Below is a small trained network, with its code and all its weights. Each question gives an input and a class and asks what happens when units are switched off, that is, made to give their printed mean instead of their output.

import numpy as np


def w(rows, s, z=0):
    codes = np.array(rows[::2]) - 128.0
    scale = np.full(codes.shape[1], s)
    scale[-1] = z or s
    return codes * scale


def f(y):
    return np.maximum(y, 0)


def log_softmax(a):
    a = a - a.max(-1, keepdims=True)
    return a - np.log(np.exp(a).sum(-1, keepdims=True))


def net(x, mask):
    res = np.array(x, float).reshape(1, 3) / 4 @ E
    y = f(res @ A[0][:, :-1].T + A[0][:, -1])
    res = res + np.where(mask, y, B[0][:, -1]) @ B[0][:, :-1]
    return log_softmax(res[-1] @ U[:, :-1].T + U[:, -1])


A, B = {}, {}
E = w([
[125,114,176,24,152,125,151,144,189,168,191,48],'x0',
[124,127,223,132,147,97,123,123,31,194,98,163],'x1',
[125,110,165,146,120,248,152,140,182,160,79,131],'x2',
],0.014)
A[0] = w([
[127,125,172,148,127,251,132,133,135,146,90,135,16],'neuron 1',
[128,135,87,96,130,15,119,119,121,108,167,121,110],'neuron 2',
[136,135,115,150,129,91,123,115,88,116,127,140,146],'neuron 3',
[127,126,41,143,122,122,134,130,180,94,140,119,99],'neuron 4',
[123,130,197,117,126,132,125,130,83,149,119,135,30],'neuron 5',
[131,133,128,100,121,174,132,136,171,139,140,103,91],'neuron 6',
[127,128,158,85,131,106,132,126,132,142,144,108,8],'neuron 7',
[129,128,163,140,128,240,129,127,134,149,94,137,175],'neuron 8',
[120,122,155,115,134,154,133,135,151,143,130,117,92],'neuron 9',
[127,123,181,129,129,124,131,127,96,155,119,133,152],'neuron 10',
[129,121,143,147,122,163,130,134,131,142,118,128,88],'neuron 11',
[130,132,76,137,127,127,125,121,163,109,137,123,149],'neuron 12',
[132,134,121,114,127,161,131,137,161,124,151,105,92],'neuron 13',
[137,133,155,130,129,138,131,121,89,150,131,119,128],'neuron 14',
[128,123,169,123,130,133,130,128,111,149,122,128,32],'neuron 15',
[128,127,203,119,133,127,129,122,70,174,116,134,47],'neuron 16',
[122,130,139,134,128,161,139,114,135,139,112,134,65],'neuron 17',
[129,121,118,88,132,181,133,122,214,121,133,108,119],'neuron 18',
[127,133,141,170,126,53,117,134,43,133,116,158,130],'neuron 19',
[127,126,133,168,129,90,134,123,66,131,113,142,134],'neuron 20',
[129,124,171,64,133,110,137,132,148,151,161,91,60],'neuron 21',
[129,127,92,188,125,139,133,121,106,111,102,156,190],'neuron 22',
[129,131,132,116,118,145,121,122,153,124,119,128,70],'neuron 23',
[125,123,165,121,131,131,129,140,96,156,122,138,161],'neuron 24',
[126,129,71,227,120,157,125,123,108,100,82,173,59],'neuron 25',
[124,121,134,107,129,184,130,142,165,135,127,118,108],'neuron 26',
],0.02,0.015)
B[0] = w([
[113,140,135,95,123,131,44,145,106,78,110,170,207],'neuron 1',
[130,120,124,105,125,133,144,245,141,118,138,115,244],'neuron 2',
[129,135,146,138,126,135,122,84,121,126,110,131,197],'neuron 3',
[117,138,138,104,131,128,78,173,110,101,107,161,226],'neuron 4',
[142,112,124,109,130,147,151,188,161,130,147,105,175],'neuron 5',
[118,119,128,139,136,130,163,82,137,145,132,126,190],'neuron 6',
[134,136,132,123,130,131,81,128,106,104,106,156,159],'neuron 7',
[132,120,119,120,129,124,172,167,146,142,149,99,241],'neuron 8',
[137,135,125,143,136,118,149,118,121,151,124,123,161],'neuron 9',
[130,130,131,138,126,121,94,129,108,123,118,152,195],'neuron 10',
[119,139,123,124,121,106,108,152,115,123,123,133,154],'neuron 11',
[125,130,133,95,126,125,100,174,121,108,136,125,201],'neuron 12',
[132,132,118,147,121,127,152,97,122,145,138,120,175],'neuron 13',
[121,135,125,132,112,138,119,132,136,104,122,147,169],'neuron 14',
[132,126,126,130,123,132,152,163,137,139,139,106,146],'neuron 15',
[118,128,119,100,125,114,153,219,140,112,150,106,201],'neuron 16',
[135,132,148,119,138,128,106,134,118,109,124,142,146],'neuron 17',
[139,117,128,153,129,131,166,92,138,153,132,106,233],'neuron 18',
[125,126,122,152,131,142,114,2,131,138,128,137,253],'neuron 19',
[131,140,134,151,133,110,129,78,111,151,106,139,211],'neuron 20',
[113,135,125,92,121,130,83,201,124,87,124,146,207],'neuron 21',
[118,140,134,111,130,123,87,150,114,100,115,157,236],'neuron 22',
[135,131,124,135,145,115,147,107,126,138,124,134,140],'neuron 23',
[131,130,130,129,137,130,108,110,111,119,106,136,189],'neuron 24',
[136,111,121,107,126,131,164,223,151,134,155,90,248],'neuron 25',
[139,123,125,164,122,125,146,90,134,147,131,118,187],'neuron 26',
],0.03,0.024)
U = w([
[89,171,142,83,123,114,23,142,78,69,105,198,58],'0',
[119,112,110,87,123,127,162,202,158,134,181,68,253],'1',
[140,129,133,186,152,124,162,2,110,193,111,119,32],'2',
],0.012,0.00067)

Each question gives the input, the list of numbers given to net, and the class t.
The units are the neurons (one row each of A and B). Each row of codes is followed by its name. A weight is (code - 128) times the scale printed after its matrix; where a second scale follows, it is the last column's (A, B and U).
mask holds one flag per neuron, in row order. A switched-off neuron (its flag False) gives its mean, the last column of its row in B, instead of its output. The means were averaged over made-up inputs and are rounded, as every weight is.
A unit's drop is (log p(t) with every unit on - log p(t) with that unit switched off) / (log p(t) with every unit on - log p(t) with every unit switched off).
The circuit of an input: a set's keep is (log p(t) with only the set's units on - log p(t) with every unit switched off) / (log p(t) with every unit on - log p(t) with every unit switched off). Starting from the 12 units with the biggest drops (on a tie, the unit counted first), units are removed one at a time, each time the one whose removal leaves the highest keep (on an exact tie, the one counted first), for as long as the keep stays at least 0.8.
circuit, biggest first: the units of the circuit, biggest drop first
unit that matters most: the unit with the biggest drop
k most important neurons: the k neurons with the biggest drops, biggest first
drop when u is switched off: that unit's drop, to one decimal
input [-3,8,-5], class 2: circuit, biggest first	neuron 19
input [6,2,-1], class 0: 3 most important neurons	neuron 25; neuron 8; neuron 21
input [8,5,-1], class 0: 2 most important neurons	neuron 25; neuron 7
input [1,1,3], class 1: 3 most important neurons	neuron 19; neuron 20; neuron 4
input [5,8,3], class 1: 3 most important neurons	neuron 16; neuron 5; neuron 8
input [6,4,-1], class 0: 2 most important neurons	neuron 25; neuron 8
input [2,4,2], class 1: 3 most important neurons	neuron 22; neuron 4; neuron 16
input [4,7,3], class 1: 3 most important neurons	neuron 16; neuron 5; neuron 8
input [1,0,-8], class 1: 4 most important neurons	neuron 2; neuron 1; neuron 22; neuron 4
input [1,-2,-6], class 1: 4 most important neurons	neuron 2; neuron 1; neuron 22; neuron 10
input [7,4,-7], class 0: 4 most important neurons	neuron 7; neuron 25; neuron 21; neuron 8
input [1,-7,8], class 2: 2 most important neurons	neuron 18; neuron 2
input [4,7,2], class 1: 4 most important neurons	neuron 16; neuron 5; neuron 22; neuron 4
input [-5,-2,6], class 1: unit that matters most	neuron 25
input [-1,-3,2], class 1: drop when neuron 19 is switched off	0.8
input [-4,-6,4], class 1: drop when neuron 25 is switched off	9.4
input [-4,8,-4], class 2: drop when neuron 19 is switched off	0.8
input [0,7,-2], class 2: drop when neuron 19 is switched off	0.4
